Here is a tiny trained network, its code and every weight. The questions are about switching its units off for an input and a class, where a switched-off unit gives its printed mean instead of its output.

import numpy as np


def w(rows, s, z=0):
    codes = np.array(rows[::2]) - 128.0
    scale = np.full(codes.shape[1], s)
    scale[-1] = z or s
    return codes * scale


def f(y):
    return y / 2 * (1 + np.tanh(0.7978845608 * (y + 0.044715 * y**3)))


def log_softmax(a):
    a = a - a.max(-1, keepdims=True)
    return a - np.log(np.exp(a).sum(-1, keepdims=True))


def net(x, mask):
    res = np.array(x, float).reshape(1, 3) / 4 @ E
    y = f(res @ A[0][:, :-1].T + A[0][:, -1])
    res = res + np.where(mask, y, B[0][:, -1]) @ B[0][:, :-1]
    return log_softmax(res[-1] @ U[:, :-1].T + U[:, -1])


A, B = {}, {}
E = w([
[114,82,88,212,100,10,124,205,199,88],'x0',
[201,89,188,165,205,106,255,62,156,102],'x1',
[126,191,70,151,50,148,218,104,58,1],'x2',
],0.0095)
A[0] = w([
[140,185,101,148,116,148,142,108,55,47,61],'N0',
[141,190,88,108,47,122,173,115,101,105,88],'N1',
[133,53,129,184,110,43,98,169,205,110,183],'N2',
[124,99,102,205,139,40,131,207,158,84,35],'N3',
[131,193,83,146,37,145,171,106,48,57,172],'N4',
[148,106,215,92,191,167,67,110,148,254,99],'N5',
[90,176,118,92,86,152,86,152,89,175,247],'N6',
[75,144,75,75,112,100,67,153,146,124,59],'N7',
[125,90,175,165,158,121,82,147,198,196,74],'N8',
[104,62,68,249,100,79,113,218,250,80,158],'N9',
[180,81,169,166,139,95,206,70,171,112,63],'N10',
[143,210,128,75,124,228,142,72,98,187,52],'N11',
[161,118,169,20,179,225,127,93,46,191,212],'N12',
[223,80,176,161,217,118,220,37,116,71,204],'N13',
[141,173,165,71,141,230,138,85,96,117,60],'N14',
[141,159,87,178,64,54,151,136,133,85,87],'N15',
[193,182,68,171,104,123,198,80,107,37,157],'N16',
[61,146,72,73,84,125,50,170,137,132,65],'N17',
[173,52,138,110,203,85,47,177,203,199,177],'N18',
[76,117,46,105,100,148,79,177,120,147,65],'N19',
[50,165,86,114,50,166,62,187,49,85,177],'N20',
[201,62,166,166,205,99,212,107,154,110,52],'N21',
],0.0087,0.011)
B[0] = w([
[45,208,66,28,44,68,58,64,100,140,171],'N0',
[68,200,79,98,59,113,109,98,153,121,170],'N1',
[161,110,119,173,110,176,198,124,102,141,222],'N2',
[148,91,79,7,85,97,185,30,21,228,175],'N3',
[74,207,103,204,92,153,109,134,192,122,233],'N4',
[44,197,54,112,40,154,79,108,189,104,192],'N5',
[161,83,167,226,167,153,158,205,164,128,219],'N6',
[85,133,166,35,164,40,51,103,61,221,154],'N7',
[63,224,74,62,65,106,102,63,140,124,172],'N8',
[178,83,111,132,89,196,182,98,82,151,241],'N9',
[85,125,197,77,175,32,44,178,101,225,177],'N10',
[139,95,99,51,83,85,168,37,20,223,174],'N11',
[177,71,105,182,102,145,188,118,79,184,228],'N12',
[149,110,172,213,171,101,80,222,146,159,249],'N13',
[129,68,82,46,107,69,189,48,11,222,170],'N14',
[94,142,100,68,66,130,165,66,71,184,169],'N15',
[81,183,89,201,81,149,109,157,161,96,217],'N16',
[106,109,207,77,196,30,40,157,82,204,174],'N17',
[79,190,69,198,70,162,106,130,191,90,228],'N18',
[71,111,178,54,155,39,82,134,60,219,162],'N19',
[139,122,186,195,185,86,105,189,138,148,229],'N20',
[104,129,181,66,174,44,50,181,58,208,186],'N21',
],0.011,0.018)
U = w([
[31,238,68,113,67,127,75,88,169,113,65],'0',
[105,112,232,109,194,32,51,189,78,166,55],'1',
[167,72,89,79,90,124,214,35,23,162,72],'2',
[199,110,165,239,155,214,180,221,200,82,241],'3',
[71,210,234,49,253,217,45,47,207,6,8],'4',
[50,195,245,53,221,143,68,19,203,27,8],'5',
[26,189,226,54,237,199,29,8,127,7,8],'6',
[82,97,238,63,195,52,85,47,136,5,8],'7',
],0.014,0.012)

Each question gives the input, the list of numbers given to net, and the class t.
The units are the neurons (one row each of A and B). Each row of codes is followed by its name. A weight is (code - 128) times the scale printed after its matrix; where a second scale follows, it is the last column's (A, B and U).
mask holds one flag per neuron, in row order. A switched-off neuron (its flag False) gives its mean, the last column of its row in B, instead of its output. The means were averaged over made-up inputs and are rounded, as every weight is.
A unit's drop is (log p(t) with every unit on - log p(t) with that unit switched off) / (log p(t) with every unit on - log p(t) with every unit switched off).
The circuit of an input: a set's keep is (log p(t) with only the set's units on - log p(t) with every unit switched off) / (log p(t) with every unit on - log p(t) with every unit switched off). Starting from the 12 units with the biggest drops (on a tie, the unit counted first), units are removed one at a time, each time the one whose removal leaves the highest keep (on an exact tie, the one counted first), for as long as the keep stays at least 0.8.
units of the circuit, in order: the units of the circuit, biggest drop first
top k neurons: the k neurons with the biggest drops, biggest first
drop when u is switched off: that unit's drop, to one decimal
input [6,1,-5], class 2: units of the circuit, in order : [N9]
input [-8,-5,6], class 2: top 2 neurons : [N14 N11]
input [-8,-5,-8], class 0: top 4 neurons : [N5 N18 N9 N8]
input [8,-4,-8], class 0: top 2 neurons : [N18 N8]
input [-2,6,-6], class 0: top 2 neurons : [N5 N18]
input [4,2,2], class 2: top 2 neurons : [N6 N20]
input [-3,-3,0], class 3: top 2 neurons : [N21 N10]
input [3,-2,-4], class 0: top 2 neurons : [N13 N8]
input [8,-6,3], class 2: top 2 neurons : [N9 N3]
input [-3,7,-8], class 0: top 2 neurons : [N5 N18]
input [5,-4,-6], class 0: drop when N18 is switched off : 2.9
input [4,-5,-1], class 1: drop when N5 is switched off : 0.0
input [5,3,3], class 2: drop when N3 is switched off : 0.1
input [5,-6,-3], class 1: top neuron : [N17]
